Each row, then roughly how far along a hidden order it lies, from 0 to 10
In the rows, 128 means zero.
[136 145 141 146 149 146 128 130 128 135 124 121 124 117 122  94 102 104
  87 101  94  84  93  94  61  94  57  92  69  86  94  99  97  91 111  99
 117 118 132 136 134 140 138 141 148 160 168 175 176 195 179 171 165 208
 188 190 178 165 170 178 194 197 159 179 157 148 144 135 135 127 129 129
 122 112 117 120 105  77 111 102 116 100  99 109 108 118 109 120 118 115
 115 116 124 132 130 129 143 140 132 136] | 9
[144 144 138 134 130 123 115 120 115 119  96 114 111 106 115  96 102 106
 102 112 108 113 118 119 117 121 120 130 133 127 133 141 136 145 155 148
 146 153 145 147 141 141 128 125 127 127 114 117 112  84 107 105 111  85
  94  90  83  99  93  89  80  76  91  74  91  86 102  96 109  95 115 122
 123 127 141 147 138 163 145 152 148 185 166 170 176 155 191 161 203 177
 197 193 167 188 148 160 171 160 144 153] | 5
[141 152 150 170 174 207 164 180 169 172 204 156 168 172 158 155 159 186
 170 150 156 164 151 150 148 135 129 131 129 115 113 121 111 102 111  98
 108  92 113 110 112 107 104 110 112 118 115 116 117 110 127 133 133 140
 141 144 141 134 143 149 156 160 136 153 139 133 135 128 129 119 123 125
 114 102 112  98  99  46 100  92 105  73  79  90  85 104  84 105  82  92
  83  80 107 102 119 116 126 129 131 139] | 0
[111 104 117 103 106  75  97  95 104 112 101 116 121 121 125 111 119 134
 131 125 132 142 137 142 149 136 140 141 143 136 135 137 130 127 133 125
 127 113 119 116 110 106  93 102  96  98  79  78  78  47  87  91  99  69
  90  92  92 104 106 110 114 121 123 132 134 134 144 145 147 164 159 160
 172 185 181 207 170 238 166 173 161 195 172 174 169 155 170 149 173 148
 155 155 133 127 128 122 123 119 117 101] | 8
[110 119 127 124 137 133 120 127 132 141 150 133 141 141 137 121 128 148
 138 131 130 137 128 131 120 118  92 115  96  97 102 102  93  74  86  68
  93  65  94  95  91  89  82  96  94 109  96 110 108  97 123 129 132 150
 150 156 153 150 160 180 192 207 167 208 189 179 179 183 169 192 172 165
 174 180 173 186 153 156 142 133 134 144 119 123 119 124 117 121 109 108
  97  87 107  94 113 102 107 108 113 102] | 10
[160 160 146 155 149 148 133 125 124 125 118 121 118 110 120 103 104  99
 100 113 107 103 110 109 100 116 107 119 120 121 127 129 131 137 144 127
 142 147 143 146 142 141 138 137 131 137 132 128 124 120 117 116 119 100
 107 102  97 104 100  91  77  72  95  76  84  80  93  86  99  81 101 108
 107 103 113 123 124 127 132 138 138 154 154 158 166 150 181 151 201 179
 198 202 168 193 154 170 183 175 152 174] | 4
[124 126 128 131 135 137 130 138 136 140 147 134 141 141 139 130 128 139
 128 128 123 122 121 119 101 111  84 106  85  96  95  95  92  73  79  64
  88  68  91  93  94  97  96 107 109 119 111 119 122 126 135 139 141 165
 160 166 177 157 167 179 192 202 171 200 181 181 171 177 166 190 159 157
 166 167 156 156 141 148 131 127 127 116 114 113 112 116 104 115  92 103
  90  88 109 101 117 108 113 115 121 115] | 10
[156 159 153 156 151 155 129 127 127 127 115 116 119 112 120  95 102 102
  89 112 103 101 109 113 102 113 103 123 113 117 127 126 131 132 148 140
 143 147 149 146 142 142 139 132 132 137 133 130 126 116 118 118 119  99
 107 108  96 102 102 100  85  82  94  79  86  79  99  80  97  80 101 117
 108 106 113 120 124 126 128 135 138 156 147 162 161 153 178 156 204 176
 194 199 168 194 153 168 183 172 151 164] | 4
[128 128 124 116 113  95 111 100 106 105  74 106  98  92 104  93  91  76
  81 103  95  82  95  99  87 111  99 114 120 125 133 133 139 153 157 173
 160 184 163 173 169 172 178 170 175 173 191 179 180 209 171 164 151 180
 156 154 149 137 136 129 120 118 122 111 112 112 110 106 109  96 108 108
 102  97 103  93 112  94 118 117 123 110 125 122 130 129 134 133 147 141
 147 141 139 147 135 141 140 136 133 133] | 7
[120 129 138 135 141 152 134 137 138 144 146 133 142 137 136 119 122 136
 122 119 119 118 116 112  94 104  74 101  80  87  88  94  91  63  84  66
  97  71  99  99 102 102  98 108 114 124 120 128 134 134 146 147 148 179
 170 181 172 160 172 186 207 218 171 208 183 174 172 175 162 176 160 157
 161 153 152 177 133 113 129 125 122 118 105 115 108 116 104 115  93 102
  96  91 108 106 117 107 120 119 121 115] | 10
[124 126 127 115 117  84  95  91  98 106  80 101  99  94 106  72  83  84
  75  97  88  91 100 104  96 111 100 124 120 122 129 141 144 156 186 171
 166 191 177 182 172 174 174 166 171 181 187 178 176 196 173 164 152 171
 156 158 143 135 139 139 134 134 121 119 114 104 116  98 109  98 107 114
 107 100 110 115 111  77 117 116 126 123 118 133 127 133 143 138 154 137
 146 140 137 143 133 132 140 138 126 121] | 7
[110 112 118 102 113  79  94  89 106 115  97 111 117 112 121  98 113 131
 118 123 127 138 135 141 139 132 138 138 139 133 139 140 136 139 140 132
 134 135 132 123 120 110 101 105  99 104  84  92  88  46  87  91 101  66
  89  89  88 102 104 107 107 112 112 118 125 124 136 139 140 155 150 154
 164 172 176 204 165 221 165 170 160 202 175 178 175 155 183 153 191 161
 167 148 142 148 130 127 135 126 118 108] | 7
[117 120 124 111 117  93  99  97 107 112  93 110 114 110 120  98 110 118
 105 117 123 123 127 134 131 132 131 140 140 133 141 142 138 142 151 140
 140 138 136 134 127 123 115 116 111 111  97 101  93  62  92  96 103  67
  88  83  83  98  95  95  86  92 105  91 107 106 120 113 125 133 137 142
 150 164 164 182 157 216 159 168 157 197 175 179 182 159 193 157 202 170
 184 174 154 167 140 141 147 138 128 119] | 6
[ 97  96 111 107 118 107 123 127 135 136 155 141 155 156 148 158 162 189
 180 162 169 193 176 184 198 166 191 170 180 161 158 152 151 156 153 143
 137 128 131 124 119 116 112 112 109 111 104 103 103  85 107 112 114  99
 111 113 115 119 124 130 128 134 127 140 137 136 140 139 138 148 139 141
 139 144 140 145 134 129 125 123 122 116 110 105 106 112  90 110  78  92
  72  69  93  78 105  85  85  90 104  85] | 1
[172 184 169 181 177 198 155 161 152 151 153 133 137 129 133 108 109 121
 107 109 106 108 110 110  93 104  79 110  94 103 108 118 112 108 126 119
 131 130 140 140 138 135 134 136 136 147 141 147 143 135 138 135 134 136
 135 128 121 121 121 122 109 108 104  92  97  86 101  82  95  65  93  99
  91  73  97  88  96  46 111 104 121 111 114 132 130 137 152 142 173 152
 172 175 160 185 151 169 198 181 157 185] | 2
[123 119 124 110 113  87  98  94 105 114  91 110 113 107 119 103 110 122
 113 119 121 129 129 138 137 132 138 139 144 137 137 142 138 143 152 138
 139 135 135 131 124 118 115 115 108 111  99  96  94  57  89  92 101  67
  86  81  82  98  96  99  87  95 106  99 107 107 119 119 129 129 140 146
 153 160 166 190 161 219 157 170 159 203 179 179 175 158 186 158 198 165
 183 186 154 165 136 142 143 134 130 121] | 7
[117 117 124 111 115  85  95  92 103 111  92 108 114 110 122  96 104 117
 113 120 123 135 133 137 142 135 139 142 142 131 137 142 135 141 154 139
 141 135 138 132 124 120 113 112 109 110  96  93  86  50  88  92 100  66
  89  87  82 101 102 100  93 100 107 106 112 114 121 123 131 134 142 145
 154 165 169 199 161 213 160 167 161 199 173 183 179 159 190 155 199 164
 166 170 146 159 136 134 145 135 126 117] | 7
[131 143 143 142 144 135 112 116 119 127 109 111 118 105 118  77  85  97
  75  94  86  84  90  96  74  91  57  98  80  90 101 110 106 109 135 125
 138 140 160 160 151 154 153 151 162 174 178 174 181 203 182 179 165 204
 185 186 171 156 165 174 179 186 138 169 142 132 131 122 121 110 117 125
 117 104 114 110 105  52 114 100 118 106  96 120 112 121 122 127 129 130
 128 125 129 138 133 132 148 141 135 133] | 8
[102 101 116 100 112  80  96  96 111 118 109 119 125 122 130 112 121 144
 130 132 132 145 138 144 147 135 139 141 140 131 134 134 127 124 131 116
 122 110 118 111 105 101  90  97  94  95  80  85  79  42  89  88 104  74
  99  97  92 111 117 120 126 133 130 142 144 141 152 157 154 171 163 165
 198 188 188 219 169 255 164 170 159 196 168 171 162 149 168 144 166 143
 140 131 128 124 124 116 119 111 111  92] | 8
[119 128 136 140 149 167 141 156 157 162 197 150 169 167 160 156 164 196
 183 159 166 183 166 171 181 150 160 151 154 131 134 139 127 122 127 112
 119  97 115 114 111 107  99  99 106 114 101 114 108  91 114 114 123 122
 132 135 129 132 139 146 151 159 138 157 141 138 142 136 137 131 132 133
 132 126 125 125 114  77 112 101 112  89  87  92  86 105  83 104  73  87
  71  65  97  79 110  98 102 106 118 106] | 0
[107 108 118 100 112  86  95  91 107 119 107 116 122 120 128 104 117 137
 122 128 128 144 141 145 147 141 142 143 145 131 134 145 126 126 142 123
 130 112 122 116 114 105  95 100  96 102  80  89  83  40  83  92 102  74
  95  94  95 105 108 119 115 127 124 141 139 135 145 146 153 153 157 162
 178 185 187 212 167 232 166 170 161 200 170 174 166 154 176 151 177 147
 154 135 132 137 126 118 122 119 116  99] | 8
[112 129 136 136 148 163 138 156 152 164 191 150 169 171 161 154 161 201
 180 159 164 191 169 171 184 147 159 155 151 136 129 137 127 121 131 110
 124 107 120 114 109 102  97 104 103 111  98 109 105  81 113 118 124 118
 126 131 126 131 138 151 154 165 141 160 147 136 145 138 137 130 136 140
 138 126 129 131 119  79 114 102 114  96  85  96  90 106  87 107  77  85
  40  58  94  80 109  92 106 107 115 104] | 0
[ 89  85 103  77  89  42  74  67  90 100  74 106 107 105 122  92 111 128
 117 125 131 149 146 156 168 149 169 167 182 167 168 176 171 199 216 201
 179 204 185 180 166 158 152 145 143 150 142 135 131 119 124 122 123 112
 116 111 105 110 113 116 111 111 109 110 111 102 119 112 120 114 123 131
 134 132 140 154 136 140 140 137 137 150 134 144 140 136 142 135 139 127
 124 111 115 108 118 101 109 104 107  77] | 3
[106 114 126 129 137 147 133 142 145 157 187 146 166 165 158 147 158 206
 185 160 166 192 173 184 191 157 169 160 165 142 143 145 132 132 143 123
 126 114 126 118 114 111  97 105 102 114  94 107 102  75 107 115 121 112
 124 129 126 125 133 147 150 163 136 159 147 136 146 140 139 133 140 139
 141 132 137 140 119  93 118 104 117  93  90 102  95 108  90 108  76  87
  64  63  91  75 105  90  98 100 111  96] | 0
[108 108 116 102 109  77  99  87 105 112  99 113 120 116 126 108 117 126
 124 127 131 139 135 142 149 137 143 143 143 132 138 139 130 133 139 126
 130 121 125 117 115 108  96 104  99 100  84  90  80  43  84  93 100  69
  92  86  89 103 102 111 103 118 119 128 130 130 139 145 146 156 157 158
 168 181 180 206 170 237 166 172 159 198 174 176 171 154 176 149 179 153
 156 153 136 143 128 122 126 118 118 104] | 8
[169 181 168 196 187 230 172 185 161 168 191 149 159 155 147 134 134 149
 135 130 113 125 125 121 108 112  91 112  97  99 104 108 100  97 105  98
 116 104 121 120 121 123 119 122 127 135 134 140 138 137 144 142 140 151
 146 142 139 131 138 140 134 135 123 123 116 104 112 100 104  81 100 102
  92  79  91  79  89  24 100  90 107  81  88 102 101 118 112 121 126 125
 137 138 143 148 139 151 170 167 152 175] | 1
[115 111 116 116 118 114 134 135 132 132 136 137 137 141 133 152 148 141
 146 140 138 131 133 127 124 126 119 112 108 112 110 102 102  82  77  82
  86  60  77  80  88  92  93 100  99  94  92  98 104 106 112 121 126 134
 134 142 148 144 151 159 173 179 161 185 173 183 166 187 169 188 171 163
 168 184 165 169 157 196 144 147 136 139 132 119 123 128 112 117  99 111
  97  99 111  93 116 110 103 109 118 111] | 10
[ 86  84 101  84  97  78  94  97 112 122 113 125 133 136 138 136 143 163
 166 153 156 186 171 175 202 168 201 179 192 167 169 167 164 182 180 172
 158 165 151 145 137 135 124 125 120 123 107 111 106  83 105 104 113  88
 103 103  91 109 116 114 113 116 121 125 127 126 132 134 136 138 138 139
 148 147 148 155 137 146 137 133 132 136 127 125 127 122 109 119 102 104
  90  80 100  80 107  88  84  89 102  69] | 2
[109 107 116  94 102  60  82  72  91  99  67  97  99  89 108  81  86  96
  83 107 104 109 116 125 121 126 130 145 152 143 154 158 155 180 197 191
 180 203 188 186 171 174 172 163 165 173 175 164 158 168 154 148 139 144
 137 135 129 124 120 125 118 117 111 105 106  98 112 100 109  96 112 117
 115 100 121 127 121 108 129 124 132 140 129 142 142 137 148 138 159 138
 145 134 134 142 129 123 131 125 121 104] | 5
[ 97  95 106  82  88  51  75  71  88  98  66 100 102  93 113  87  99 105
 105 114 120 133 132 140 154 140 155 154 172 159 163 170 163 196 203 196
 179 203 185 183 172 164 165 154 155 160 161 149 148 144 138 134 129 124
 122 120 111 115 114 112 100 111 107 102 108 101 113 108 111 104 115 122
 124 126 130 140 127 127 132 135 136 145 136 145 141 138 148 137 146 137
 142 132 127 121 123 112 112 113 114  93] | 4
[174 185 165 189 179 213 163 170 158 155 167 138 145 139 134 124 120 128
 112 117 111 107 110 101  97 106  80 108  94 102 103 116 112 109 118 112
 126 124 131 137 133 131 130 134 133 142 144 143 139 140 140 139 135 140
 135 129 125 123 124 120 114 112 110  97  94  87  97  87  96  72  91  96
  91  75  90  83  95  42 106 101 116 103 106 122 120 125 137 135 160 143
 166 167 157 178 150 165 186 173 158 187] | 2
[116 121 129 131 133 132 128 135 134 139 146 134 142 137 139 124 128 144
 134 127 129 129 124 124 109 113  93 109  90  95  95  99  91  71  80  67
  91  66  94  91  93  95  91 102 102 113 106 115 116 113 117 136 135 160
 155 166 161 155 162 176 197 209 173 210 185 180 175 180 167 182 164 164
 168 167 166 173 142 154 136 131 130 128 117 120 118 118 108 118 101 102
  94  90 105  98 114 107 110 109 116 102] | 10
[139 142 142 149 147 150 127 134 133 140 132 126 129 122 124 103 102 111
  95 108  99  84  99  91  75  92  53  93  71  86  90  99  90  80 101  91
 112 107 126 129 121 128 128 134 144 149 165 163 164 187 172 171 162 204
 185 185 180 166 172 188 197 205 161 187 165 152 152 148 140 134 136 133
 135 122 127 118 111  73 115 104 116 100  97 105 105 119 103 120 111 111
 114 103 121 121 127 124 138 135 128 138] | 9
[117 116 119 109 107  77  70  84  96 102  65 102  95  90 108  78  87  85
  79 101  99 101 107 116 106 118 115 127 136 135 142 146 147 166 185 183
 173 194 180 182 172 175 178 165 168 175 180 171 169 185 163 158 147 159
 152 137 133 131 131 129 123 121 116 107 106 102 111 101 106  91 108 112
 111 101 118 116 118 100 121 125 126 131 127 139 135 137 147 137 151 141
 147 143 137 143 131 131 138 126 125 113] | 6
[107 115 125 127 134 142 134 144 149 154 180 151 164 165 157 160 164 200
 182 162 170 193 172 173 187 160 171 162 161 143 143 140 131 130 138 123
 126 106 121 119 113 108 100 105 103 108  99 104  99  85 112 112 118 110
 121 125 127 126 129 142 144 153 139 159 143 140 142 140 140 140 138 139
 136 136 134 132 120 103 120 106 118  94  92 101  92 106  86 105  69  88
  70  60  91  75 108  91  98 102 110  96] | 0
[168 171 158 171 163 185 140 143 135 139 136 125 124 117 123 106 107 109
 103 111 105  98 107 109  93 107  95 113 111 110 117 123 122 122 136 134
 137 139 144 139 141 143 140 136 139 146 139 133 132 123 131 150 126 117
 118 113 108 113 108 100  89  97  98  75  85  82  94  75  91  70 100 104
  95  89 102 104 110  88 123 121 128 138 137 146 150 146 171 149 189 167
 192 186 167 196 152 169 189 177 156 182] | 3
[112 120 131 131 142 152 136 149 150 158 184 148 165 168 156 153 161 201
 182 158 164 190 171 175 183 156 164 157 160 140 141 146 126 133 138 121
 122 115 122 116 112 106  99 105 105 114  99 110 100  78 108 118 119 110
 125 131 122 129 134 145 153 159 138 159 144 136 144 140 139 136 138 136
 132 134 134 132 121  94 117 107 116  98  93  98  92 103  87 105  76  84
  69  66  94  77 107  88  98 100 110  96] | 0
[ 93 101 119 107 123 111 109 117 128 146 157 135 158 154 152 139 150 197
 171 156 168 176 178 186 203 161 184 174 173 151 152 159 143 149 165 141
 143 128 143 136 121 113 103 106 101 113 103 103  96  67 104 109 116  99
 117 121 109 120 126 140 146 153 130 161 141 132 147 138 141 136 145 145
 145 140 147 155 130 122 130 119 126 115 100 113 107 114 100 115  87  91
  60  61  88  79 104  80  90  92 100  75] | 1
